Below are the code and all the weights of a small trained network. Each question names an input and a target symbol and asks about switching units off, where a switched-off unit gives its printed mean instead of its output.

import numpy as np


def w(rows, s, z=0):
    codes = np.array(rows[::2]) - 128.0
    scale = np.full(codes.shape[1], s)
    scale[-1] = z or s
    return codes * scale


def f(y):
    return np.maximum(y, 0)


def softmax(a):
    e = np.exp(a - a.max(-1, keepdims=True))
    return e / e.sum(-1, keepdims=True)


def log_softmax(a):
    a = a - a.max(-1, keepdims=True)
    return a - np.log(np.exp(a).sum(-1, keepdims=True))


def net(x, mask):
    ids = ['αβγδεθλστφψω'.index(c) for c in x.split()]
    T = len(ids)
    res = E[ids] + P[:T]
    u = 0
    for l in range(3):
        r = res
        for j in range(3):
            rows = slice(3 * j, 3 * j + 3)
            q, k, v = (r @ M[l][rows].T for M in (Q, K, V))
            z = softmax(np.where(np.tri(T) > 0, q @ k.T / 3**0.5, -1e9)) @ v
            o = O[l][rows]
            res = res + np.where(mask[u + j], z, o[:, -1]) @ o[:, :-1]
        u += 3
        y = f(res @ A[l][:, :-1].T + A[l][:, -1])
        res = res + np.where(mask[u : u + 8], y, B[l][:, -1]) @ B[l][:, :-1]
        u += 8
    return log_softmax(res[-1] @ U[:, :-1].T + U[:, -1])


Q, K, V, O, A, B = {}, {}, {}, {}, {}, {}
E = w([
[124,154,119],'α',
[122,93,115],'β',
[113,74,112],'γ',
[134,148,121],'δ',
[130,95,118],'ε',
[123,85,116],'θ',
[124,152,120],'λ',
[115,166,118],'σ',
[123,150,119],'τ',
[212,62,254],'φ',
[123,150,119],'ψ',
[123,252,221],'ω',
],0.022)
P = w([
[127,116,64],'0',
[190,158,88],'1',
[160,145,100],'2',
[96,129,200],'3',
[131,122,150],'4',
[183,135,89],'5',
[82,119,133],'6',
[113,105,149],'7',
[198,139,45],'8',
[61,112,128],'9',
[96,106,145],'10',
[219,152,4],'11',
[92,118,138],'12',
[84,112,138],'13',
],0.014)
Q[0] = w([
[150,141,48],'0.h0',
[97,132,253],'0.h0',
[108,125,60],'0.h0',
[166,129,166],'0.h1',
[143,126,122],'0.h1',
[79,133,140],'0.h1',
[114,120,118],'0.h2',
[191,122,141],'0.h2',
[106,140,114],'0.h2',
],0.02)
K[0] = w([
[2,108,139],'0.h0',
[251,114,122],'0.h0',
[97,132,82],'0.h0',
[127,174,136],'0.h1',
[138,134,127],'0.h1',
[90,97,170],'0.h1',
[82,104,136],'0.h2',
[200,90,165],'0.h2',
[116,147,105],'0.h2',
],0.016)
V[0] = w([
[7,123,105],'0.h0',
[97,61,108],'0.h0',
[33,207,117],'0.h0',
[141,135,104],'0.h1',
[152,53,198],'0.h1',
[94,125,118],'0.h1',
[131,107,154],'0.h2',
[138,81,45],'0.h2',
[84,162,161],'0.h2',
],0.012)
O[0] = w([
[92,106,255,55],'0.h0',
[191,109,157,106],'0.h0',
[20,119,169,87],'0.h0',
[58,143,115,170],'0.h1',
[169,161,121,4],'0.h1',
[137,134,183,116],'0.h1',
[157,176,94,98],'0.h2',
[3,147,147,164],'0.h2',
[198,124,167,90],'0.h2',
],0.0073,0.0022)
A[0] = w([
[195,112,241,185],'0.n0',
[90,161,81,53],'0.n1',
[148,54,115,90],'0.n2',
[153,119,214,255],'0.n3',
[182,68,156,53],'0.n4',
[45,100,2,179],'0.n5',
[221,90,44,157],'0.n6',
[86,187,98,97],'0.n7',
],0.0087,0.0068)
B[0] = w([
[131,159,34,154],'0.n0',
[135,126,89,134],'0.n1',
[154,97,145,150],'0.n2',
[27,114,42,199],'0.n3',
[176,129,127,142],'0.n4',
[254,166,235,254],'0.n5',
[112,127,174,221],'0.n6',
[153,108,69,157],'0.n7',
],0.0076,0.0083)
Q[1] = w([
[140,141,239],'1.h0',
[205,73,113],'1.h0',
[95,128,254],'1.h0',
[232,33,175],'1.h1',
[118,92,22],'1.h1',
[75,160,179],'1.h1',
[138,99,156],'1.h2',
[179,94,24],'1.h2',
[141,186,65],'1.h2',
],0.0071)
K[1] = w([
[163,139,61],'1.h0',
[146,131,168],'1.h0',
[158,130,30],'1.h0',
[213,90,40],'1.h1',
[152,80,233],'1.h1',
[194,136,89],'1.h1',
[145,10,199],'1.h2',
[150,213,157],'1.h2',
[254,44,133],'1.h2',
],0.0083)
V[1] = w([
[46,188,134],'1.h0',
[91,125,54],'1.h0',
[182,47,218],'1.h0',
[126,155,188],'1.h1',
[78,190,153],'1.h1',
[72,182,32],'1.h1',
[40,6,254],'1.h2',
[136,118,158],'1.h2',
[114,68,157],'1.h2',
],0.0069)
O[1] = w([
[89,147,154,117],'1.h0',
[189,133,149,89],'1.h0',
[106,116,3,143],'1.h0',
[97,161,164,142],'1.h1',
[145,213,225,99],'1.h1',
[179,141,165,76],'1.h1',
[171,94,70,2],'1.h2',
[135,123,133,137],'1.h2',
[198,149,106,95],'1.h2',
],0.0048,0.0056)
A[1] = w([
[149,214,59,57],'1.n0',
[2,53,124,177],'1.n1',
[99,208,152,75],'1.n2',
[63,13,110,80],'1.n3',
[163,218,78,3],'1.n4',
[91,195,109,112],'1.n5',
[52,185,79,139],'1.n6',
[158,29,169,78],'1.n7',
],0.0059,0.0061)
B[1] = w([
[117,11,218,167],'1.n0',
[3,181,150,253],'1.n1',
[236,18,186,187],'1.n2',
[107,112,178,165],'1.n3',
[39,117,226,153],'1.n4',
[140,48,146,199],'1.n5',
[113,84,72,228],'1.n6',
[98,83,103,172],'1.n7',
],0.0056,0.0032)
Q[2] = w([
[50,132,93],'2.h0',
[124,114,132],'2.h0',
[139,116,174],'2.h0',
[72,87,190],'2.h1',
[109,128,196],'2.h1',
[120,246,81],'2.h1',
[119,142,78],'2.h2',
[171,98,137],'2.h2',
[76,106,141],'2.h2',
],0.013)
K[2] = w([
[224,80,134],'2.h0',
[137,104,110],'2.h0',
[94,128,65],'2.h0',
[80,89,97],'2.h1',
[117,25,209],'2.h1',
[190,121,1],'2.h1',
[85,191,105],'2.h2',
[187,171,100],'2.h2',
[110,44,185],'2.h2',
],0.0085)
V[2] = w([
[97,161,104],'2.h0',
[29,52,173],'2.h0',
[102,73,144],'2.h0',
[173,96,132],'2.h1',
[117,253,95],'2.h1',
[105,76,129],'2.h1',
[61,213,150],'2.h2',
[97,215,22],'2.h2',
[181,102,111],'2.h2',
],0.008)
O[2] = w([
[143,96,139,116],'2.h0',
[69,155,130,202],'2.h0',
[152,152,54,150],'2.h0',
[83,213,153,133],'2.h1',
[128,1,166,68],'2.h1',
[135,197,102,144],'2.h1',
[166,106,138,139],'2.h2',
[146,19,216,6],'2.h2',
[93,90,108,108],'2.h2',
],0.0071,0.0024)
A[2] = w([
[228,119,254,69],'2.n0',
[176,64,102,253],'2.n1',
[226,166,112,78],'2.n2',
[99,211,228,159],'2.n3',
[106,181,80,61],'2.n4',
[42,188,169,143],'2.n5',
[36,75,83,111],'2.n6',
[118,172,222,42],'2.n7',
],0.0092,0.008)
B[2] = w([
[171,132,135,143],'2.n0',
[114,223,168,210],'2.n1',
[78,1,105,146],'2.n2',
[158,44,153,255],'2.n3',
[132,99,171,142],'2.n4',
[118,83,92,235],'2.n5',
[136,120,82,160],'2.n6',
[164,124,12,150],'2.n7',
],0.0092,0.0087)
U = w([
[138,110,168,100],'α',
[118,158,129,99],'β',
[60,117,60,120],'γ',
[188,182,205,250],'δ',
[157,221,151,254],'ε',
[120,183,121,185],'θ',
[139,117,173,120],'λ',
[77,6,138,127],'σ',
[135,110,166,73],'τ',
[183,105,67,17],'φ',
[130,114,176,145],'ψ',
[197,82,156,27],'ω',
],0.013,0.0039)

Each question gives the input, a string of symbols that net reads in full, and the target symbol t.
The units are the heads (3 rows each of Q, K, V and O) and the neurons (one row each of A and B). Each row of codes is followed by its name. A weight is (code - 128) times the scale printed after its matrix; where a second scale follows, it is the last column's (O, A, B and U).
mask holds one flag per unit, layer by layer, with each layer's heads first. A switched-off unit (its flag False) gives its mean, the last column of its rows in O or B, instead of its output. The means were averaged over made-up inputs and are rounded, as every weight is.
A unit's drop is (log p(t) with every unit on - log p(t) with that unit switched off) / (log p(t) with every unit on - log p(t) with every unit switched off).
The circuit of an input: a set's keep is (log p(t) with only the set's units on - log p(t) with every unit switched off) / (log p(t) with every unit on - log p(t) with every unit switched off). Starting from the 12 units with the biggest drops (on a tie, the unit counted first), units are removed one at a time, each time the one whose removal leaves the highest keep (on an exact tie, the one counted first), for as long as the keep stays at least 0.8.
units of the circuit, in order: the units of the circuit, biggest drop first
k most important neurons: the k neurons with the biggest drops, biggest first
top k neurons in layer l: the k neurons of layer l with the biggest drops, biggest first
heads that matter: for each layer, one digit per head in row order, 1 if its drop is at least 0.15 and else 0, layers parted by /
input ε ψ δ σ γ ψ, target σ: units of the circuit, in order => 0.h0, 2.n1
input δ ω ψ γ θ δ, target γ: units of the circuit, in order => 0.h0, 0.n5, 0.n3, 0.n0
input σ λ γ α δ β σ φ λ ψ σ σ ω, target ω: units of the circuit, in order => 2.n3, 2.n7
input γ ψ ω θ α θ σ β λ, target σ: units of the circuit, in order => 0.h0, 2.n1
input ε γ γ ω δ ε, target ω: heads that matter => 101 / 110 / 000
input σ γ ψ γ γ λ, target γ: 3 most important neurons => 0.n5, 0.n3, 2.n3
input τ δ γ θ, target δ: heads that matter => 100 / 000 / 000
input τ σ ε σ δ α β β σ σ ε β, target σ: units of the circuit, in order => 0.h0
input γ γ σ σ σ ω α, target σ: top 3 neurons in layer 2 => 2.n3, 2.n1, 2.n5
input λ τ ψ δ ω ε ε λ δ γ σ λ, target γ: heads that matter => 110 / 000 / 000
input θ γ γ γ σ δ γ σ δ, target γ: 3 most important neurons => 0.n5, 0.n3, 2.n3
input σ σ γ γ β, target γ: 2 most important neurons => 0.n5, 0.n3
input γ δ τ ψ, target δ: heads that matter => 101 / 000 / 011
input σ ε ε δ, target ε: 3 most important neurons => 0.n5, 2.n3, 2.n5
input δ σ σ ω δ, target σ: heads that matter => 111 / 101 / 000
input ψ σ β ω σ λ, target ω: 4 most important neurons => 0.n5, 0.n3, 2.n3, 0.n0
input σ γ γ σ ψ, target γ: units of the circuit, in order => 0.n5, 0.h0, 0.n3, 2.h0
input ψ δ δ δ δ ψ σ σ θ, target σ: units of the circuit, in order => 0.h0
input γ α γ γ σ σ, target γ: heads that matter => 101 / 000 / 000
input θ σ γ γ γ γ λ θ, target γ: heads that matter => 100 / 000 / 000
input δ σ σ ψ ψ ε γ γ τ, target γ: top 2 neurons in layer 2 => 2.n3, 2.n6
input δ ω ω γ σ ε, target γ: heads that matter => 100 / 101 / 000
input ω σ τ α, target σ: top neuron in layer 1 => 1.n1
input σ σ σ γ τ, target σ: 3 most important neurons => 0.n5, 2.n1, 1.n1
input γ γ ε γ σ σ σ σ λ γ λ ψ, target γ: heads that matter => 101 / 000 / 000
input α σ ω α θ ω ω α γ, target ω: heads that matter => 100 / 110 / 000
input δ δ δ α, target δ: top neuron in layer 0 => 0.n6
input ω σ θ, target ω: 2 most important neurons => 0.n5, 2.n3
input δ θ σ, target δ: top 2 neurons in layer 1 => 1.n2, 1.n1
